Below are the code and all the weights of a small trained network. Each question names an input and a class and asks about switching units off, where a switched-off unit gives its printed mean instead of its output.

import numpy as np


def w(rows, s, z=0):
    codes = np.array(rows[::2]) - 128.0
    scale = np.full(codes.shape[1], s)
    scale[-1] = z or s
    return codes * scale


def f(y):
    return y / 2 * (1 + np.tanh(0.7978845608 * (y + 0.044715 * y**3)))


def log_softmax(a):
    a = a - a.max(-1, keepdims=True)
    return a - np.log(np.exp(a).sum(-1, keepdims=True))


def net(x, mask):
    res = np.array(x, float).reshape(1, 4) / 4 @ E
    y = f(res @ A[0][:, :-1].T + A[0][:, -1])
    res = res + np.where(mask, y, B[0][:, -1]) @ B[0][:, :-1]
    return log_softmax(res[-1] @ U[:, :-1].T + U[:, -1])


A, B = {}, {}
E = w([
[20,144,39],'x0',
[86,1,150],'x1',
[51,165,232],'x2',
[129,126,124],'x3',
],0.0075)
A[0] = w([
[110,3,127,34],'neuron 1',
[144,208,100,74],'neuron 2',
[76,167,65,43],'neuron 3',
[176,118,187,103],'neuron 4',
[69,118,204,96],'neuron 5',
[179,101,189,102],'neuron 6',
[87,165,203,62],'neuron 7',
[74,127,94,1],'neuron 8',
[190,98,72,6],'neuron 9',
[84,200,205,59],'neuron 10',
[196,132,171,102],'neuron 11',
[156,213,120,37],'neuron 12',
[206,111,166,83],'neuron 13',
[206,138,173,24],'neuron 14',
[153,212,111,18],'neuron 15',
[173,113,76,27],'neuron 16',
],0.012,0.0041)
B[0] = w([
[147,81,202,253],'neuron 1',
[122,74,185,223],'neuron 2',
[75,126,109,212],'neuron 3',
[89,137,104,204],'neuron 4',
[188,77,93,227],'neuron 5',
[78,138,113,213],'neuron 6',
[139,87,51,209],'neuron 7',
[82,87,128,152],'neuron 8',
[154,67,84,182],'neuron 9',
[171,75,66,239],'neuron 10',
[63,149,114,213],'neuron 11',
[136,9,217,212],'neuron 12',
[83,129,88,215],'neuron 13',
[89,118,120,199],'neuron 14',
[130,36,179,204],'neuron 15',
[154,82,73,164],'neuron 16',
],0.012,0.0044)
U = w([
[165,80,248,104],'0',
[237,101,45,70],'1',
[25,148,121,84],'2',
[165,143,153,246],'3',
[196,224,178,141],'4',
],0.013)

Each question gives the input, the list of numbers given to net, and the class t.
The units are the neurons (one row each of A and B). Each row of codes is followed by its name. A weight is (code - 128) times the scale printed after its matrix; where a second scale follows, it is the last column's (A, B and U).
mask holds one flag per neuron, in row order. A switched-off neuron (its flag False) gives its mean, the last column of its row in B, instead of its output. The means were averaged over made-up inputs and are rounded, as every weight is.
A unit's drop is (log p(t) with every unit on - log p(t) with that unit switched off) / (log p(t) with every unit on - log p(t) with every unit switched off).
The circuit of an input: a set's keep is (log p(t) with only the set's units on - log p(t) with every unit switched off) / (log p(t) with every unit on - log p(t) with every unit switched off). Starting from the 12 units with the biggest drops (on a tie, the unit counted first), units are removed one at a time, each time the one whose removal leaves the highest keep (on an exact tie, the one counted first), for as long as the keep stays at least 0.8.
units of the circuit, in order: the units of the circuit, biggest drop first
k most important neurons: the k neurons with the biggest drops, biggest first
drop when u is switched off: that unit's drop, to one decimal
input [-8,7,7,-7], class 2: most important neuron -> (neuron 6)
input [-4,4,3,8], class 3: units of the circuit, in order -> (neuron 12; neuron 15)
input [5,7,8,1], class 1: units of the circuit, in order -> (neuron 5; neuron 7)
input [-6,-3,6,-3], class 1: 2 most important neurons -> (neuron 10; neuron 7)
input [4,-8,7,-5], class 0: 2 most important neurons -> (neuron 12; neuron 2)
input [1,5,6,-6], class 1: 2 most important neurons -> (neuron 5; neuron 7)
input [-6,-8,-2,-4], class 0: 2 most important neurons -> (neuron 12; neuron 15)
input [4,5,4,7], class 3: 4 most important neurons -> (neuron 12; neuron 2; neuron 15; neuron 5)
input [-5,-8,1,-7], class 0: drop when neuron 12 is switched off -> 0.4
input [-3,-3,2,-3], class 4: drop when neuron 1 is switched off -> 0.2
input [1,1,3,2], class 4: drop when neuron 16 is switched off -> 0.1
